Each row has a name. Each piece below is followed by the name of the row it came from, unless a question asks for something else. Each question is about the rows just above it. Places in a row count from 0.

rumu: [ 5  5 -8 -5  2]
nize: [-4 -7 -4 -4 -7]
Paz: [  2  58 -25  40  11]
At which places does rumu hold [-5]?  3
At which places does nize hold [-7]?  1 4

Tukol: [-19   4  -3  10   4 -17   4   4]
rumar: [  8 -53  30 -31 -13  29   7 -13]
vuru: [ 24  30 -43  26 -41 -25 -10 -38]
Places of [4] in row Tukol:  1 4 6 7
Which row holds this, read backwards? [ 29 -13 -31]  rumar
q: [  4 -17   4   4]  Tukol

tubiv: [41 50 28 34 -8 37 33 36 12 17  8  3]
Memom: [-35 -42 -29 -22  17 -31 -26 -22 -34  17  15  -1]
saku: [-35 -42 -29 -22  17 -31 -26 -22 -34 -35 -35  43]
rasev: [ 41  50  28  34  -8  37  33  36  36  34  41 -32]
[ 43 -35 -35 -34 -22 -26 -31  17 -22 -29] is which row, read backwards?  saku
q: [-35 -42 -29 -22  17 -31 -26 -22 -34 -35 -35  43]  saku
q: [41 50 28 34 -8 37 33 36 12 17  8  3]  tubiv
Which row holds [ 50  28  34  -8  37  33  36  36  34  41 -32]?  rasev
At which places does rasev hold [36]?  7 8

Geg: [-21   3 -56 -34   5 -20 -16]
sutos: [ -6  31 -49   4 -28 -11  35]
Tumu: [ 18 -22   2  19  41 -48 -19]
ninas: [-11   9  -3 -55 -19 -10  42]
runog: [ 25 -16 -22  12  41 -45 -15]
Topo: [ 24  15 -22  48  -1 -30  30]
goto: [ 3 -5 -5  3 25  3 -5]
rozu: [ 18 -17 -22  19  39 -45 -21]
Ler: [-35  36  18  45   0  18  19]
Does one of the named rows hold [ -1 -30  30] side by side, in this order?  yes
[ 31 -49   4 -28 -11] is in which row?  sutos
[-17 -22  19] is in which row?  rozu
Places of [3] in row goto:  0 3 5

suzup: [ 16 -26  49  37  32  45  48  44 -40]
logir: [  5  16  -9 -11 -12 -12  -9 -15  35]
Vom: [-39  -8   0 -18  -9 -22 -14 -14  47]
vola: [ -9   3  -6 -10 -14  -9  -5 -14  22]
sedab: [ -4  16 -26 -22 -17 -28 -30 -28  27]
Reful: [-22  -8 -13 -14 -22 -14  -9 -18  -6]
rinev: [ -7  -9  -8  -6 -22  -9  -6 -14 -18]
Is [ -7  -9  -8  -6 -21] printed in one of the named rows, side by side and in this order?  no
Is [ -9 -22] printed in one of the named rows, side by side and in this order?  yes
Which row holds [-22 -14  -9 -18  -6]?  Reful
Which row holds [-40  44  48  45  32] read backwards?  suzup
Among the named rows, does one hold [16 -4] next to each other, in this order?  no
What is the next entry after [-14 -22 -14  -9 -18]?  [-6]

fasa: [ 22   9  14 -28  -3   9 -41  12  33   6   9 -32  29 -31  26 -15   1   3
  -5  -4   8   4  18 -19  -1   3]
Buk: [ 36  26  11  -4  24  21 -29  -7  -3   1 -29  -1  23 -13  21  15   1 -29
 -26   5  20 -30  -8 -35  -4 -26]
Gagim: [ 36  -8 -18  -2  13  11  -8 -30  -5   2   3 -12  11   7  31  11  -5 -18
 -15   3  13  29  15  15   3  -8]
lobi: [ -9  -4   6   8  30  -9 -29   3  -9   5  13 -26  21   5  -1   8   4  14
 -20  26  20  -4  -1 -11   3 -23]
vuvok: [ 24   6  10   6  15   5 -27   4   4   9  22 -17  11  -6  22  17   5   3
   0  20  17 -11   8 -16  -8 -11]
Lud: [ 42  25  17 -23  29  19 -16  -6  16   3  12 -18  30 -17  17  17  -3  18
  -3   7  29   6  21 -39  18 -25]
At which places does Buk hold [-29]?  6 10 17
Is [13 29 16] printed in one of the named rows, side by side and in this order?  no
q: [ 3 -9]  lobi

mipo: [-8 -7 -8 23]
mek: [ 23 -25  46  33]
luvo: [-27  16  35  42]
foni: [ 16 -27  48  23]
The row with [ 16 -27] is  foni
At which places does mipo hold [-8]?  0 2

sanu: [ -8  -6  17  16 -18  28  18 -21]
Kamo: [ 26 -34  10 -17 -18   5 -34  50]
fali: [ -5  16  26 -23  -7 -36   6 -10]
ril: [-35  23 -27  -6  32  16 -13   5]
Which row holds [-36  -7 -23  26  16  -5] read backwards?  fali
Every place of [-34] in Kamo:  1 6
Give the next entry after [ -5  16  26 -23  -7].  [-36]

gan: [-15  21   9 -34 -43   3   1   6 -12   3 -16 -21  -9 -19  22 -24  -8  -6
 -23   7 -19]
rezod: [  2 -15  39  -3   0 -14   5  26   0  -6   8   9  -9 -19   3   7  -5  -8
 -21  13   3]
rul: [-15  21   9 -34 -43   3   1   6 -12  -2 -16 -21  31  37  22 -24 -18   3
  42  -3   2]
Does one of the named rows hold [  8   9  -9 -19] side by side, in this order?  yes
Places of [-9] in row gan:  12
Among the named rows, does one hold [-43   3] next to each other, in this order?  yes
q: [  2 -15  39  -3   0 -14   5  26   0  -6   8   9  -9 -19   3   7  -5  -8
 -21  13   3]  rezod

rad: [ 46  -2  24  24 -14 -17  31  -7  10]
kitud: [-18 -24 -14 -48  24  13  28 -11 -39]
buku: [ 14 -44  12  23  21   2 -22 -17 -16]
fanod: [-36 -59  -3  40  -9 -22  34   8  28]
Which row holds this, read backwards? [-17 -14]  rad
Every place of [24] in rad:  2 3

Kuv: [ 1 11  1  8 21]
Bobe: [ 3 32 22  5 50]
Fepu: [ 0 19  2 12 41]
Guke: [ 1 15  1  8 21]
Teku: [ 3 32  0 18 -3]
Is [ 4 32  0] printed in one of the named rows, side by side and in this order?  no
Is [ 3 32] printed in one of the named rows, side by side and in this order?  yes
Among the named rows, does one hold [32  0 18] next to each other, in this order?  yes

tisel: [ -5 -16 -25   5  33 -19 -12  -7 -11 -18 -31 -36  -7 -39  -8   8   0 -18
   5 -11  29  11  14  -1  -3  50  18  -7   8   1   2  17 -32   5  12 -25
 -26   2   7 -16   1]
Somi: [ 32   5   5 -13   5  -9  -9 -20  12   1  -3  -7   6 -31   5 -10  -1  -3
 -26  -2  30 -17  -3   4 -13 -14 -13   2  -1   2 -15   9 -14  11  -5 -16
  13  20  18   3  -8]
zete: [  6 -31   5  -9  -1  -3  -9 -20  12   1  -3  -7   6 -31   5 -10  -1  -3
 -26  -2  30 -17  -3   4 -13 -14   5   2  -1   2 -15   9 -14  11  -5 -16
 -26   2   7 -16   1]
Nid: [-14  -5   8   5  11 -15 -31   9  10   4  -7 -22  23 -15  -7  -3  -9   8
  12 -10  21 -16 -16 -12  -7  -6 -14   8  -3  -6 -14  -5 -18  12  -5 -15
  -7  -2  25   0   1]
q: [ 32   5   5 -13   5  -9  -9 -20  12   1  -3  -7   6 -31   5 -10  -1  -3
 -26  -2  30 -17  -3   4 -13 -14 -13   2  -1   2 -15   9 -14  11  -5 -16
  13  20  18   3  -8]  Somi
Does one of the named rows hold [-3 50 18 -7  8] side by side, in this order?  yes
Where do [  6 -31   5  -9  -1  -3  -9 -20  12   1  -3  -7   6 -31   5 -10  -1  -3
 -26  -2  30 -17  -3   4 -13 -14   5   2  -1   2 -15   9 -14  11  -5 -16
 -26   2   7 -16   1] appear?  zete
The next entry after [ -5 -16 -26]:  [2]
[ 11   5   8  -5 -14] is which row, read backwards?  Nid
Every place of [-14] in Nid:  0 26 30

Rurem: [33  1 -3 -2  0]
sogo: [ 1  1 -3 -2  0]
tivev: [20 15 17 -5  8]
nule: [48 45 10  0 31]
zuzov: [30 29 10 -3 19]
viged: [-10 -13  -8   3  -9]
novif: [34 20 16  3 15]
Muvu: [ -2  11 -11  -4   5]
fuf: [53 39 19  1 28]
buvu: [20 16 34  0 -8]
Nez: [33 28 10  0 20]
lezu: [48 52 10  0 31]
The row with [-10 -13  -8] is  viged
The next entry after [ -2  11 -11]:  [-4]
Does one of the named rows hold [20 16 34  1] side by side, in this order?  no
q: [34  0]  buvu
Give the next entry after [34 20 16].  [3]
Every place of [20] in tivev:  0

balu: [-45   5  25  -3]
Vigid: [ 33   5  -9 -10]
Fuge: [-11  -3  13 -10]
Among the named rows, does one hold [ 13 -10] next to each other, in this order?  yes
Is [ 34   5  -9 -10] printed in one of the named rows, side by side and in this order?  no
Every place of [5] in balu:  1

mabip: [ 14   6  -6 -15   3  -2 -13   8 -11 -13  -6  14  -1   3   3  17  -1   2
 -15  -3  -3  -4  -3 -24   2 -13  15 -13 -15   3  -5  -2 -16 -14  -4   2
  -2  -5  10  -2  12  -9  -2   0  34 -23]
Doz: [  8   0 -13 -21   0  10 -14   5 -17 -19  -7   8   0   5   0  20  -3  -3
 -19  -5 -10  -5  -2 -26   1 -17  24 -19 -15   1  -7   1 -22 -19  -8   1
  -5  -9  11  -9  18  -3   6   0  32 -28]
mip: [  3  25  12  11   1  -3   3  -2  11 -20   0  14  10  -3 -22  -7  -5  -1
   8  14   6  36 -12 -14  -6  22 -22  11  -9   3   1   3 -34  16  11 -27
  33   6   5   9 -15 -18   7  10 -20  -3]
das: [  6  16  20  14   1  -2  -4  -2   8 -25  -3  19  14   2 -15  -2  -1  -8
  10  13   8  27 -14 -21  -3  18 -19  12  -3  -3  -3   9 -33   9  13 -26
  29  12   8  10  -6 -14  13   5  -6   1]
senub: [ 11  -9  20  -3   6  16 -20  13 -18 -15  -9  19  -4   4  10  28  -1   5
 -24  -8  -5 -14  -2 -34   4 -24  26 -22 -20   5  -7  -4 -17 -24  -9   8
  -8  -9  14  -5  21 -11  17  -2  56 -34]
dala: [  8  19  12   8   2   0  -2   1   7 -18  -2  17   8  -1 -13  -1  -2  -1
   5  10   7  24 -10 -17  -3  14 -15   7  -7   2  -1   3 -27   8   9 -20
  24   7   7   8  -8 -16  11   6  -4  -5]
nep: [ -1   9  24  18  -1  -5  -5  -9   6 -36  -4  17  21   7 -20  -4   0 -20
  14  15   6  30 -18 -25  -4  21 -20  15   2 -10  -6  18 -42   8  16 -34
  32  16  10   9  -2  -7  12   5 -13   5]
Dufu: [  2  16  10   7   0  -2  -1  -3   5 -25  -2  13  11   1 -18  -1  -4  -7
   5  11   3  28 -12 -19  -5  15 -13   7  -7  -1  -2   7 -35   8   9 -24
  26   5   7   5  -5 -12   7   7 -11  -5]
vef: [  9   8 -16 -20   1   8  -8   6 -12 -12  -5   6  -4   1  -3  16  -6   4
  -3  -4  -8   1  -1 -20  -1 -13  18 -17 -18   6  -3  -4 -19 -12  -8   1
  -2 -11   8  -7   9  -8   4   3  23 -28]
godom: [  5   3 -27 -31   0  10 -10   4 -21 -17  -6   0  -6   3  -5  21  -8   1
 -25  -7 -16  -2   1 -23  -2 -20  30 -26 -21   6  -5  -4 -25 -19 -14   3
  -8 -18   9 -15  16  -3  -1   3  26 -37]
did: [ 17   9 -15 -24   4  13 -13  12 -14  -8  -6  12  -7   0   5  21  -4  10
 -23  -7  -6  -8   1 -23   2 -19  22 -20 -20   9  -3  -8 -12 -17  -9   8
  -7 -12  10  -6  12 -12  10   0  40 -32]
Which row holds [ 6 -3 18 -9 11] read backwards?  Doz
q: [ 4 13]  did
Which row holds [ -2 -25   5  -3  -1  -2   0   7] read backwards?  Dufu
Does one of the named rows hold [-9 -1] side by side, in this order?  no
Places of [-2] in row mabip:  5 31 36 39 42

Gimi: [-15  11  -1 -14  33  14  44  27  25  36 -16 -32  39  15  43  30  -4 -12
  22 -33  20  42  19 -40   6]
tido: [ 23  23 -11 -20 -10  -9 -20  23  38 -10  23 -40  33 -24  -6  39  23 -14
  23 -16  -8  -8  45  23 -46]
Dede: [-27  24   6  43 -37  47  17 -24 -42   4  16 -24  16  42  20  12  -4 -12
 -34  44  10  32   1  11 -39]
Among the named rows, does one hold [-20  23] next to each other, in this order?  yes
Every place of [23] in tido:  0 1 7 10 16 18 23
Is [-10  23 -40  33 -23] printed in one of the named rows, side by side and in this order?  no
The row with [-24 -42] is  Dede
The next entry after [ 15  43  30  -4 -12  22 -33  20  42  19]:  [-40]
Every place of [43] in Dede:  3
Where do [-27  24   6  43 -37  47  17 -24 -42   4  16 -24  16  42  20  12  -4 -12
 -34  44  10  32   1  11 -39] appear?  Dede

lika: [-18  31  27 -46]
piluf: [-50 -51 -50 -50]
Mise: [-10   9  20 -34]
gugi: [  3 -11   6   0]
Minu: [  4  39 -52  36]
reze: [  5  39  36 -52]
vusa: [ -5  31  34 -30]
Which row holds this, read backwards? [  6 -11   3]  gugi
The row with [ 39  36 -52] is  reze
Does one of the named rows hold [-50 -50 -51 -50] side by side, in this order?  no
Places of [-50] in row piluf:  0 2 3

ziror: [ 0  0  0  1 -1  0  0  1  2  4  7 14 23 36]
zini: [22 33 42 48  0 52 53 53 53 53 53 53 53 52]
Neke: [51 53 53 35 44 49 53 51 52 53 54 53 53 53]
mumim: [22 33 42 48 50 52 53 53 53 53 53 53 53 52]
At which places does Neke hold [35]?  3
q: [22 33 42 48 50 52 53 53 53 53 53 53 53 52]  mumim
q: [53 54 53 53]  Neke
The next entry after [ 0  1 -1  0  0  1  2  4  7 14 23]:  [36]

tigo: [ 29   2 -30 -10  -8 -10  11  17 -36  -5  15  32  34 -16 -20 -15  -9  10
 -13  -9  -2 -16 -19 -15  30  -5  -7 -34 -10   6]
Nagod: [ 30  -5  -7  28   4 -10  11 -37 -36  -5  15  32  34 -16 -20  -4 -27  -9
 -11 -11 -19 -11  -7 -14   0 -35  12  32 -13 -24]
ner: [-36   2 -30 -10  -8 -10  11  17 -36  -5  15  32  34 -16 -20  -4 -27  -9
 -11 -11 -19 -11  -7 -14   0 -35  12  32 -13 -24]
Lelu: [-34 -19 -11  29  -9  -2  20  -3  -7  17 -21 -31 -28 -16 -20 -15  -9  10
 -13  -9  -2 -16 -19 -15  30  -5  -7  31   4 -19]
Every place of [-35] in Nagod:  25
The row with [30 -5 -7 31  4] is  Lelu
Give the next entry after [-7 17].  [-21]

bok: [-29  13  17   0  -4   3  14  13 -23   6  13  23 -33   2  24 -30  26  21
 -15  24   0 -17]
losof: [ 17  11   8  21  11 -10   8 -25   2  16  -3  12  -7 -18  -7   2  -7   6
   9 -18 -23 -26]
tad: [-18 -24   1 -27  -4   3  12   9  24  38   8 -35 -28  -8  -2  16  32 -42
 -22  28  38  43]
galuv: [ 24  -9 -12   3  -2  -2 -14  -8   0  -8  -8   7  29   0 -25   3 -32  21
   9 -18  -5   0]
Gerot: [ 29  34  17  18  -2  12  20  11   7 -28   0 -16   7  14  26  19  -9 -30
   6  -9 -35 -32]
folep: [-16   6  18  -9   0   6  12  10 -11  38  21   7 -25   4  -5 -10  10   2
 -20  23  30  32]
Kodid: [-11 -27 -17  -7   2 -18 -25 -13  -3  12  -7  16  11  -4 -29 -17 -11  29
   0   3  18  16]
nuli: [-19  17  17   5   1   9  14  12 -33  -6  11  34 -19   7  24 -33  14  34
 -11  12 -18 -33]
pasuk: [ 23  20  19   7  -2  14  20  11   8  21  11 -10   8   9  -7  14  -6 -21
   0   4  13  25]
Which row holds this, read backwards? [  0  24 -15  21  26 -30]  bok
Does one of the named rows hold [  0 -25   3] side by side, in this order?  yes
Is [12 20 11  7] printed in one of the named rows, side by side and in this order?  yes
Which row holds this, read backwards? [-29  -4  11  16  -7  12  -3 -13 -25 -18   2  -7]  Kodid
Among the named rows, does one hold [ -7 -18  -7] next to each other, in this order?  yes
The next entry after [ 20  11   8  21  11 -10   8]:  [9]
Does one of the named rows hold [  8 -10] side by side, in this order?  no

Ganar: [-14   1  20 -23  51  13]
buv: [  2   8 -32   4  -8 -19]
sigod: [  4   8 -32  -8   2   1]
Does one of the named rows hold [  4   8 -33  -8   2] side by side, in this order?  no
Among the named rows, does one hold [-32  -8   2] next to each other, in this order?  yes
Which row holds this, read backwards? [ -8   4 -32   8   2]  buv
The row with [-32   4  -8 -19] is  buv

korek: [-3 19  9  6 -6 16  5]
fer: [ 39  23 -19  21 -41   8   2]
Lub: [  4 -22 -13 -11   0 -12 -13]
Zot: [-3 19 -2  6 -6 16  5]
kuvis: [-22   0 -11 -13   4  -8  -9]
bavif: [-25  20  -5  -4   0  16  -5]
lan: [ 20 -18 -14  -5  -4  -8 -13]
Does one of the named rows hold [19  9  5 -6 16] side by side, in this order?  no
Among the named rows, does one hold [-13  -8  -4  -5 -14] next to each other, in this order?  no
Which row holds [  0 -11 -13 -22   4] read backwards?  Lub

